Below are the code and all the weights of a small trained network. Each question names an input and a class and asks about switching units off, where a switched-off unit gives its printed mean instead of its output.

import numpy as np


def w(rows, s, z=0):
    codes = np.array(rows[::2]) - 128.0
    scale = np.full(codes.shape[1], s)
    scale[-1] = z or s
    return codes * scale


def f(y):
    return np.maximum(y, 0)


def log_softmax(a):
    a = a - a.max(-1, keepdims=True)
    return a - np.log(np.exp(a).sum(-1, keepdims=True))


def net(x, mask):
    res = np.array(x, float).reshape(1, 8) / 4 @ E
    y = f(res @ A[0][:, :-1].T + A[0][:, -1])
    res = res + np.where(mask, y, B[0][:, -1]) @ B[0][:, :-1]
    return log_softmax(res[-1] @ U[:, :-1].T + U[:, -1])


A, B = {}, {}
E = w([
[132,128,141,113,143,117,122,117,142],'x0',
[137,67,238,126,152,79,117,171,11],'x1',
[110,109,103,145,113,135,125,141,122],'x2',
[197,101,101,105,114,77,252,105,99],'x3',
[116,199,48,103,75,13,51,3,12],'x4',
[138,145,138,124,127,130,136,123,118],'x5',
[69,176,160,254,202,19,189,104,176],'x6',
[159,173,38,86,240,105,182,210,33],'x7',
],0.0069)
A[0] = w([
[123,172,42,101,123,178,151,91,194,82],'n1',
[150,112,156,146,161,215,186,140,221,107],'n2',
[179,75,114,3,58,221,68,146,86,82],'n3',
[121,151,25,69,220,132,184,178,101,121],'n4',
[97,187,93,94,86,70,116,49,104,103],'n5',
[177,70,148,137,85,99,170,71,139,151],'n6',
[167,211,32,135,91,153,152,143,255,108],'n7',
[106,75,185,128,105,92,159,202,116,125],'n8',
[83,110,168,120,57,158,175,86,132,169],'n9',
[150,123,162,133,169,184,180,174,196,77],'n10',
[148,81,153,171,27,141,111,70,186,84],'n11',
[130,67,213,133,140,103,118,153,27,156],'n12',
[114,134,167,24,117,176,106,95,132,161],'n13',
[156,123,72,153,81,127,164,145,161,244],'n14',
[8,194,175,132,139,192,37,155,124,129],'n15',
[102,189,195,221,147,29,150,136,175,117],'n16',
[53,127,111,214,170,153,148,106,109,107],'n17',
[84,145,169,140,92,103,103,142,190,157],'n18',
[140,137,123,132,145,159,188,175,163,141],'n19',
],0.0094,0.011)
B[0] = w([
[141,133,161,149,84,59,103,145,168,182],'n1',
[93,98,138,132,65,144,129,76,41,213],'n2',
[200,83,60,204,132,84,188,92,170,227],'n3',
[179,144,162,161,167,165,79,202,101,233],'n4',
[114,1,141,116,102,168,105,69,34,217],'n5',
[108,196,127,100,168,211,124,187,110,186],'n6',
[143,120,191,102,124,31,93,124,156,216],'n7',
[154,69,144,45,92,103,83,114,116,190],'n8',
[126,168,114,136,188,143,132,204,119,189],'n9',
[109,60,148,165,126,134,105,73,79,193],'n10',
[167,157,170,200,170,185,73,144,140,185],'n11',
[129,194,176,98,74,108,99,112,210,236],'n12',
[141,100,119,105,165,154,176,176,163,191],'n13',
[74,198,120,27,139,161,135,114,167,248],'n14',
[79,171,121,51,127,130,202,166,83,207],'n15',
[176,92,81,158,157,134,200,103,180,229],'n16',
[162,122,108,153,121,134,158,109,174,171],'n17',
[167,153,143,115,150,176,131,122,109,189],'n18',
[100,131,104,125,97,173,117,87,111,198],'n19',
],0.0086,0.011)
U = w([
[183,65,82,231,130,95,217,121,183,70],'0',
[83,31,169,155,66,138,44,64,17,49],'1',
[119,152,141,63,150,144,110,132,128,254],'2',
[172,189,177,222,210,178,2,187,99,78],'3',
[119,148,215,77,41,25,71,131,192,103],'4',
[113,150,119,69,136,150,126,133,125,217],'5',
[84,181,116,20,137,146,186,147,97,114],'6',
],0.0086,0.0066)

Each question gives the input, the list of numbers given to net, and the class t.
The units are the neurons (one row each of A and B). Each row of codes is followed by its name. A weight is (code - 128) times the scale printed after its matrix; where a second scale follows, it is the last column's (A, B and U).
mask holds one flag per neuron, in row order. A switched-off neuron (its flag False) gives its mean, the last column of its row in B, instead of its output. The means were averaged over made-up inputs and are rounded, as every weight is.
A unit's drop is (log p(t) with every unit on - log p(t) with that unit switched off) / (log p(t) with every unit on - log p(t) with every unit switched off).
The circuit of an input: a set's keep is (log p(t) with only the set's units on - log p(t) with every unit switched off) / (log p(t) with every unit on - log p(t) with every unit switched off). Starting from the 12 units with the biggest drops (on a tie, the unit counted first), units are removed one at a time, each time the one whose removal leaves the highest keep (on an exact tie, the one counted first), for as long as the keep stays at least 0.8.
circuit, biggest first: the units of the circuit, biggest drop first
most important unit: the unit with the biggest drop
top k neurons: the k neurons with the biggest drops, biggest first
drop when u is switched off: that unit's drop, to one decimal
input [-2,-5,5,-6,3,-8,8,1], class 0: most important unit => n16
input [-2,4,-6,6,1,6,3,-7], class 3: circuit, biggest first => [n11, n6]
input [2,-7,-7,-6,3,3,0,-2], class 4: top 3 neurons => [n7, n1, n6]
input [-7,-8,7,-5,4,-4,-7,0], class 4: top 4 neurons => [n7, n1, n16, n14]
input [4,6,5,-1,6,-5,1,7], class 3: top 2 neurons => [n4, n2]
input [-7,0,7,-4,8,6,6,7], class 1: top 2 neurons => [n5, n3]
input [2,-1,1,-1,-6,0,5,1], class 1: circuit, biggest first => [n2, n10]
input [-4,2,-8,5,4,-2,0,7], class 3: top 2 neurons => [n4, n15]
input [0,2,4,-7,-4,2,-6,4], class 6: top 3 neurons => [n15, n16, n11]
input [-5,0,-3,-4,4,4,-5,0], class 0: top 3 neurons => [n3, n14, n6]
input [1,5,3,1,3,3,-4,-1], class 4: top 3 neurons => [n12, n16, n15]
input [5,-7,-2,-8,-8,-1,5,8], class 1: circuit, biggest first => [n2, n10]
input [5,3,-1,6,7,-7,-7,-5], class 0: top 2 neurons => [n3, n13]
input [-3,-8,-5,-7,8,-4,5,-7], class 1: circuit, biggest first => [n5]
input [3,7,8,-2,-8,-5,-6,-2], class 1: top 4 neurons => [n2, n10, n8, n16]
input [5,0,-7,7,-2,3,4,-2], class 6: drop when n6 is switched off => 0.3
input [5,7,8,6,-7,-2,-1,-4], class 1: drop when n5 is switched off => -0.3
input [5,5,8,-4,-4,6,-7,1], class 0: drop when n11 is switched off => 0.0
